Below are the code and all the weights of a small trained network. Each question names an input and a class and asks about switching units off, where a switched-off unit gives its printed mean instead of its output.

import numpy as np


def w(rows, s, z=0):
    codes = np.array(rows[::2]) - 128.0
    scale = np.full(codes.shape[1], s)
    scale[-1] = z or s
    return codes * scale


def f(y):
    return y / 2 * (1 + np.tanh(0.7978845608 * (y + 0.044715 * y**3)))


def log_softmax(a):
    a = a - a.max(-1, keepdims=True)
    return a - np.log(np.exp(a).sum(-1, keepdims=True))


def net(x, mask):
    res = np.array(x, float).reshape(1, 5) / 4 @ E
    y = f(res @ A[0][:, :-1].T + A[0][:, -1])
    res = res + np.where(mask, y, B[0][:, -1]) @ B[0][:, :-1]
    return log_softmax(res[-1] @ U[:, :-1].T + U[:, -1])


A, B = {}, {}
E = w([
[98,108,163,109,77,162,23,148,158,175],'x0',
[101,181,157,98,113,119,116,5,151,169],'x1',
[137,117,99,107,120,109,88,96,134,105],'x2',
[67,83,204,131,136,145,82,70,85,88],'x3',
[63,143,33,128,184,85,110,120,99,137],'x4',
],0.011)
A[0] = w([
[210,74,194,127,30,172,190,119,130,165,255],'N0',
[75,134,181,86,129,125,109,111,48,60,72],'N1',
[73,58,211,202,172,153,107,114,45,68,130],'N2',
[81,124,85,184,168,51,54,138,81,154,103],'N3',
[173,127,148,142,100,81,206,77,128,32,92],'N4',
[72,125,61,171,175,97,97,128,62,242,47],'N5',
[51,95,72,221,154,90,146,78,31,213,82],'N6',
[55,153,81,115,133,100,144,137,83,119,96],'N7',
[80,214,173,92,153,78,134,21,243,119,187],'N8',
[152,152,178,90,172,226,31,139,190,108,77],'N9',
[74,151,144,158,86,150,74,181,133,196,130],'N10',
[113,198,130,254,201,120,195,88,122,39,88],'N11',
[162,173,85,163,111,99,126,153,193,189,48],'N12',
[39,60,176,32,156,142,148,110,68,126,112],'N13',
],0.0072,0.003)
B[0] = w([
[200,43,121,137,83,100,99,208,74,109,253],'N0',
[250,97,45,10,192,157,201,112,182,118,183],'N1',
[181,150,87,53,92,95,213,142,105,112,234],'N2',
[152,109,157,116,63,162,57,137,120,112,191],'N3',
[145,77,249,147,42,69,99,169,228,91,195],'N4',
[167,87,227,115,26,153,158,105,49,195,191],'N5',
[187,138,218,64,95,139,76,95,126,135,198],'N6',
[172,140,157,164,5,89,88,45,91,137,170],'N7',
[136,206,111,117,233,138,49,211,72,119,254],'N8',
[98,127,153,167,75,99,157,127,147,162,188],'N9',
[36,131,86,70,114,41,115,181,217,78,188],'N10',
[79,105,151,89,141,63,64,158,220,60,212],'N11',
[148,102,119,3,175,159,145,71,183,128,180],'N12',
[107,115,106,22,137,106,136,167,150,142,192],'N13',
],0.0072,0.0084)
U = w([
[215,124,68,58,115,152,178,129,189,161,83],'0',
[57,92,176,134,79,82,82,126,244,93,72],'1',
[211,78,196,145,69,170,99,108,109,160,61],'2',
[145,140,117,115,108,123,112,178,122,108,254],'3',
[158,165,105,128,142,140,97,208,87,96,215],'4',
[97,113,95,160,156,196,169,120,150,88,125],'5',
[50,108,121,207,197,213,165,115,134,107,10],'6',
],0.011,0.0039)

Each question gives the input, the list of numbers given to net, and the class t.
The units are the neurons (one row each of A and B). Each row of codes is followed by its name. A weight is (code - 128) times the scale printed after its matrix; where a second scale follows, it is the last column's (A, B and U).
mask holds one flag per neuron, in row order. A switched-off neuron (its flag False) gives its mean, the last column of its row in B, instead of its output. The means were averaged over made-up inputs and are rounded, as every weight is.
A unit's drop is (log p(t) with every unit on - log p(t) with that unit switched off) / (log p(t) with every unit on - log p(t) with every unit switched off).
The circuit of an input: a set's keep is (log p(t) with only the set's units on - log p(t) with every unit switched off) / (log p(t) with every unit on - log p(t) with every unit switched off). Starting from the 12 units with the biggest drops (on a tie, the unit counted first), units are removed one at a time, each time the one whose removal leaves the highest keep (on an exact tie, the one counted first), for as long as the keep stays at least 0.8.
circuit, biggest first: the units of the circuit, biggest drop first
unit that matters most: the unit with the biggest drop
k most important neurons: the k neurons with the biggest drops, biggest first
input [-8,-3,2,5,2], class 1: 2 most important neurons => (N11; N4)
input [0,7,4,8,4], class 0: circuit, biggest first => (N1)
input [-8,-4,-6,-2,-1], class 1: circuit, biggest first => (N11; N4)
input [-3,8,-1,-7,5], class 4: 2 most important neurons => (N8; N1)
input [-1,-8,-8,-6,-8], class 2: circuit, biggest first => (N8; N0)
input [0,6,1,5,3], class 4: 2 most important neurons => (N8; N12)
input [-8,-8,2,3,-5], class 1: 3 most important neurons => (N4; N11; N8)
input [-3,-5,-1,6,-5], class 0: circuit, biggest first => (N2; N1)
input [-2,0,1,0,4], class 2: 2 most important neurons => (N10; N8)
input [6,-5,5,6,6], class 0: circuit, biggest first => (N1; N2)
input [-6,5,-8,-6,-6], class 3: circuit, biggest first => (N0; N1; N11)
input [-8,-8,-2,-4,-6], class 1: circuit, biggest first => (N4; N11)
input [0,-5,0,-6,-8], class 2: circuit, biggest first => (N0; N8)
input [-7,-6,-4,-4,2], class 1: unit that matters most => N11
input [5,-4,4,-3,-3], class 1: 2 most important neurons => (N8; N2)
input [4,1,-7,1,7], class 2: 3 most important neurons => (N5; N11; N6)
input [4,5,2,-2,2], class 4: 2 most important neurons => (N8; N4)
input [-8,-4,-2,-6,4], class 1: circuit, biggest first => (N11; N4; N8)
input [-4,-4,4,8,8], class 0: 3 most important neurons => (N1; N2; N13)
input [8,2,-3,1,-6], class 1: unit that matters most => N10
input [-8,-3,5,8,-5], class 0: 2 most important neurons => (N1; N2)
input [-8,-4,1,6,-5], class 1: 2 most important neurons => (N4; N11)
